Below is a small trained network, with its code and all its weights. Each question gives an input and a class and asks what happens when units are switched off, that is, made to give their printed mean instead of their output.

import numpy as np


def w(rows, s, z=0):
    codes = np.array(rows[::2]) - 128.0
    scale = np.full(codes.shape[1], s)
    scale[-1] = z or s
    return codes * scale


def f(y):
    return np.maximum(y, 0)


def log_softmax(a):
    a = a - a.max(-1, keepdims=True)
    return a - np.log(np.exp(a).sum(-1, keepdims=True))


def net(x, mask):
    res = np.array(x, float).reshape(1, 7) / 4 @ E
    y = f(res @ A[0][:, :-1].T + A[0][:, -1])
    res = res + np.where(mask, y, B[0][:, -1]) @ B[0][:, :-1]
    return log_softmax(res[-1] @ U[:, :-1].T + U[:, -1])


A, B = {}, {}
E = w([
[9,46,125,175,101,140,24,107,76],'x0',
[89,136,172,198,11,166,255,117,121],'x1',
[155,207,140,106,137,186,112,47,34],'x2',
[39,89,192,28,192,214,180,172,126],'x3',
[111,166,250,75,89,54,88,92,173],'x4',
[205,6,214,161,172,142,126,107,103],'x5',
[81,148,143,156,186,28,178,155,37],'x6',
],0.0077)
A[0] = w([
[157,112,91,81,178,116,64,115,147,30],'n0',
[31,94,124,171,102,149,35,102,83,39],'n1',
[140,115,74,162,145,204,136,132,132,68],'n2',
[174,106,126,109,67,234,67,108,213,120],'n3',
[172,148,102,153,123,86,87,131,129,58],'n4',
[55,106,182,38,164,185,164,153,129,28],'n5',
[79,87,135,151,117,129,85,101,116,18],'n6',
[89,128,142,92,165,169,148,144,138,88],'n7',
[120,155,250,68,76,71,79,90,161,82],'n8',
[147,99,90,153,157,168,157,155,107,76],'n9',
[96,39,110,158,133,54,145,212,242,83],'n10',
[91,173,100,109,104,139,132,135,140,82],'n11',
[202,34,204,179,140,140,121,123,147,123],'n12',
[152,207,157,111,128,212,87,66,24,114],'n13',
[148,137,106,77,222,108,35,157,137,2],'n14',
[100,129,169,181,42,186,177,125,125,56],'n15',
[95,123,142,163,193,24,174,153,67,156],'n16',
[130,121,158,158,68,129,211,116,124,3],'n17',
[225,181,130,89,174,113,217,130,174,24],'n18',
[191,143,103,216,50,57,84,93,122,36],'n19',
[182,112,180,138,151,160,117,93,62,100],'n20',
[124,159,146,132,152,112,138,113,58,107],'n21',
[138,94,53,134,137,131,155,142,86,73],'n22',
[60,217,57,101,95,132,101,138,164,117],'n23',
[134,115,58,130,148,168,144,121,103,81],'n24',
],0.013,0.0025)
B[0] = w([
[86,77,147,161,128,65,175,129,142,207],'n0',
[216,113,157,113,96,126,133,236,110,235],'n1',
[97,200,137,160,140,130,106,156,160,187],'n2',
[99,206,183,79,93,172,246,113,61,235],'n3',
[127,90,137,150,139,195,137,100,130,190],'n4',
[160,78,123,183,148,240,102,71,108,221],'n5',
[176,124,136,122,111,118,116,191,108,182],'n6',
[150,105,122,157,122,192,112,87,119,179],'n7',
[75,243,110,195,154,132,77,188,186,234],'n8',
[93,174,122,158,140,131,76,147,152,177],'n9',
[209,157,52,74,139,97,156,91,216,253],'n10',
[123,106,128,103,134,94,89,98,89,178],'n11',
[89,115,100,81,133,80,34,82,56,213],'n12',
[198,130,55,85,135,100,171,101,229,227],'n13',
[68,42,155,183,123,72,182,128,149,238],'n14',
[77,55,149,167,144,51,175,137,155,210],'n15',
[79,194,176,85,88,166,202,109,73,229],'n16',
[90,56,142,152,141,63,159,134,152,191],'n17',
[213,94,150,116,86,128,98,247,89,228],'n18',
[146,73,129,171,160,255,110,81,123,254],'n19',
[118,127,89,84,135,83,71,91,105,184],'n20',
[124,162,130,91,115,136,175,105,141,172],'n21',
[104,192,153,157,136,131,93,139,160,185],'n22',
[94,112,110,74,144,70,35,76,54,239],'n23',
[97,176,131,161,138,126,97,150,166,183],'n24',
],0.02,0.014)
U = w([
[79,34,154,177,152,63,173,145,157,92],'0',
[160,74,120,175,173,234,101,93,120,126],'1',
[211,97,146,110,80,120,92,254,99,115],'2',
[75,217,120,176,173,129,63,181,179,134],'3',
[187,133,38,58,149,106,159,96,205,254],'4',
[98,110,96,61,151,78,39,95,54,118],'5',
[96,181,168,74,87,160,212,112,85,201],'6',
],0.0099,0.0014)

Each question gives the input, the list of numbers given to net, and the class t.
The units are the neurons (one row each of A and B). Each row of codes is followed by its name. A weight is (code - 128) times the scale printed after its matrix; where a second scale follows, it is the last column's (A, B and U).
mask holds one flag per neuron, in row order. A switched-off neuron (its flag False) gives its mean, the last column of its row in B, instead of its output. The means were averaged over made-up inputs and are rounded, as every weight is.
A unit's drop is (log p(t) with every unit on - log p(t) with that unit switched off) / (log p(t) with every unit on - log p(t) with every unit switched off).
most important unit: the unit with the biggest drop
top k neurons: the k neurons with the biggest drops, biggest first
drop of u: that unit's drop, to one decimal
input [0,0,6,-3,1,-8,-4], class 5: most important unit : n23
input [-4,0,-7,2,-8,-5,-5], class 3: top 2 neurons : (n2; n13)
input [-4,-8,-3,-1,-7,-7,-8], class 0: top 4 neurons : (n14; n0; n8; n16)
input [7,-2,-2,-6,-7,4,-5], class 2: top 3 neurons : (n1; n8; n6)
input [3,6,6,1,-4,6,-2], class 0: top 2 neurons : (n15; n10)
input [7,1,-2,3,-8,2,-3], class 3: top 2 neurons : (n2; n18)
input [5,-8,8,8,3,0,-4], class 0: top 2 neurons : (n14; n0)
input [2,-4,-5,8,7,-2,4], class 1: top 2 neurons : (n5; n7)
input [-4,-8,7,4,-8,-3,3], class 0: top 4 neurons : (n14; n8; n0; n10)
input [1,4,-4,6,8,3,2], class 3: top 2 neurons : (n8; n19)
input [2,-6,-5,2,-1,-7,6], class 5: top 2 neurons : (n23; n3)
input [3,0,-8,-8,-8,-2,-2], class 1: top 3 neurons : (n19; n8; n13)
input [-6,-5,4,4,-4,3,0], class 2: top 3 neurons : (n18; n15; n19)
input [-3,3,-7,-1,-6,5,-5], class 4: most important unit : n10
input [1,5,-2,8,-3,-1,-3], class 1: drop of n14 : 0.0
input [4,3,-8,6,-1,6,-2], class 4: drop of n10 : 2.4
input [-6,-3,-6,8,7,-3,-1], class 1: drop of n5 : 2.9
